[116 82 122 87 91 68 95 62]
[98 128 131 70 108 92 80 94]
[86 87 144 66 105 108 114 95]
[96 60 88 72 85 101 94 138]
[62 92 130 75 99 111 138 120]
[94 102 156 106 123 84 130 108]
[95 127 110 71 134 72 87 86]
[78 80 128 43 105 112 106 110]
[111 59 111 93 153 110 116 115]
->
[62 95 68 91 87 122 82 116]
[94 80 92 108 70 131 128 98]
[95 114 108 105 66 144 87 86]
[138 94 101 85 72 88 60 96]
[120 138 111 99 75 130 92 62]
[108 130 84 123 106 156 102 94]
[86 87 72 134 71 110 127 95]
[110 106 112 105 43 128 80 78]
[115 116 110 153 93 111 59 111]

[149 70 135 101 66 96 110 98 149 137 73 82 111 86 74]
[85 90 81 62 148 113 131 115 119 112 109 142 80 57 93]
[96 108 105 99 97 117 113 99 118 102 95 104 114 93 108]
[84 90 83 62 148 120 125 103 100 114 121 152 82 57 97]
->
[74 86 111 82 73 137 149 98 110 96 66 101 135 70 149]
[93 57 80 142 109 112 119 115 131 113 148 62 81 90 85]
[108 93 114 104 95 102 118 99 113 117 97 99 105 108 96]
[97 57 82 152 121 114 100 103 125 120 148 62 83 90 84]

[65 61 109 99]
[121 53 106 45]
[133 55 150 144]
[80 135 45 141]
[107 50 149 62]
[67 72 54 141]
[126 53 122 148]
[133 92 100 137]
[142 54 104 88]
[91 137 131 72]
[52 141 117 61]
->
[99 109 61 65]
[45 106 53 121]
[144 150 55 133]
[141 45 135 80]
[62 149 50 107]
[141 54 72 67]
[148 122 53 126]
[137 100 92 133]
[88 104 54 142]
[72 131 137 91]
[61 117 141 52]

[150 55 104 139]
[151 67 106 130]
[89 71 138 95]
[87 31 122 129]
[87 64 138 109]
[150 55 104 139]
[90 71 138 95]
[119 39 99 123]
[122 37 95 123]
->
[139 104 55 150]
[130 106 67 151]
[95 138 71 89]
[129 122 31 87]
[109 138 64 87]
[139 104 55 150]
[95 138 71 90]
[123 99 39 119]
[123 95 37 122]

[59 96 102 74 94 63 135 40 71]
[137 114 78 127 104 142 33 120 104]
->
[71 40 135 63 94 74 102 96 59]
[104 120 33 142 104 127 78 114 137]

[108 64 130 136 147 63]
[55 120 132 128 88 81]
[41 57 95 99 99 81]
[104 73 150 102 95 92]
[56 58 107 107 106 97]
[112 63 138 134 144 96]
[87 103 139 139 117 71]
[69 118 143 105 94 82]
[73 116 141 140 91 77]
->
[63 147 136 130 64 108]
[81 88 128 132 120 55]
[81 99 99 95 57 41]
[92 95 102 150 73 104]
[97 106 107 107 58 56]
[96 144 134 138 63 112]
[71 117 139 139 103 87]
[82 94 105 143 118 69]
[77 91 140 141 116 73]

[77 40 150 68 107 91 122 140 89 47 58 113 118 56 88 128]
[146 104 86 138 95 79 122 60 108 100 81 116 112 99 164 34]
->
[128 88 56 118 113 58 47 89 140 122 91 107 68 150 40 77]
[34 164 99 112 116 81 100 108 60 122 79 95 138 86 104 146]
---
[166 68 102 141 86 119 92 125 99]
[101 80 134 141 66 78 106 106 116]
[134 90 75 67 92 115 90 82 89]
[82 111 115 158 91 85 111 112 114]
[141 116 88 149 130 110 76 130 77]
[119 89 57 58 122 123 93 94 86]
[64 137 96 93 100 78 103 75 98]
[81 156 107 71 102 47 64 64 63]
[102 61 100 65 67 127 142 79 140]
[27 113 88 51 119 91 121 77 111]
->
[101 80 134 141 66 78 106 106 116]
[82 111 115 158 91 85 111 112 114]
[119 89 57 58 122 123 93 94 86]
[81 156 107 71 102 47 64 64 63]
[27 113 88 51 119 91 121 77 111]

[168 135 105 108 101 136 115 103]
[168 147 105 111 99 143 115 103]
[168 150 105 113 99 145 115 103]
[168 138 105 110 99 138 115 103]
[168 141 105 110 99 138 115 103]
[168 141 105 110 99 138 115 103]
[168 134 105 107 106 134 115 103]
->
[168 147 105 111 99 143 115 103]
[168 138 105 110 99 138 115 103]
[168 141 105 110 99 138 115 103]

[94 86 66 121]
[80 160 47 80]
[82 109 51 98]
->
[80 160 47 80]

[92 121 119 43 100]
[97 108 105 77 107]
[72 108 92 120 107]
[86 112 116 34 89]
[91 117 113 42 98]
[90 112 107 49 96]
[97 95 94 101 98]
[138 102 92 121 137]
->
[97 108 105 77 107]
[86 112 116 34 89]
[90 112 107 49 96]
[138 102 92 121 137]

[118 95 113 64 70 53 109 101 154 110 111 98 128]
[68 141 84 104 98 104 89 96 96 84 92 58 86]
[106 72 93 91 87 90 88 94 84 113 87 108 88]
[78 114 110 99 101 103 110 115 77 83 110 75 103]
->
[68 141 84 104 98 104 89 96 96 84 92 58 86]
[78 114 110 99 101 103 110 115 77 83 110 75 103]

[100 84 106 168]
[93 70 82 124]
[97 83 72 117]
[91 65 83 125]
[66 104 46 65]
[91 73 90 142]
[90 67 86 130]
[93 70 82 124]
->
[93 70 82 124]
[91 65 83 125]
[91 73 90 142]
[93 70 82 124]

[90 99 93 124 114 112 109]
[98 101 107 101 96 99 78]
[101 99 82 85 92 97 114]
[107 102 103 101 89 105 96]
[105 101 114 98 119 104 39]
[92 91 121 118 123 87 99]
->
[98 101 107 101 96 99 78]
[107 102 103 101 89 105 96]
[92 91 121 118 123 87 99]

[146 148 126 141 108 150 163 116 129 39 141 158]
[78 99 140 123 133 91 86 96 73 159 30 114]
->
[78 99 140 123 133 91 86 96 73 159 30 114]

[103 79 93 87 87 94 85 99 48 83 85 95 77 83 110]
[119 77 80 123 124 125 88 71 114 99 84 109 97 86 71]
[119 119 73 90 95 90 74 81 115 70 76 90 79 72 105]
[94 113 75 119 107 115 78 81 87 100 78 96 75 80 111]
->
[119 77 80 123 124 125 88 71 114 99 84 109 97 86 71]
[94 113 75 119 107 115 78 81 87 100 78 96 75 80 111]
---
[32 146 68]
[78 155 148]
[113 82 47]
->
[155 148]
[82 47]

[44 124 80 101]
[165 77 105 112]
[136 105 121 105]
[66 91 93 98]
[29 124 116 96]
->
[77 105]
[105 121]

[58 71 32 68]
[101 85 100 79]
[95 71 100 84]
->
[85 100]
[71 100]

[78 101 157]
[74 88 152]
[98 101 102]
->
[88 152]
[101 102]

[126 80 130 96 53]
[58 125 157 117 117]
[95 26 64 94 109]
[69 155 144 50 94]
->
[125 157]
[26 64]

[99 75 70 63]
[159 39 163 68]
[103 30 156 71]
->
[39 163]
[30 156]
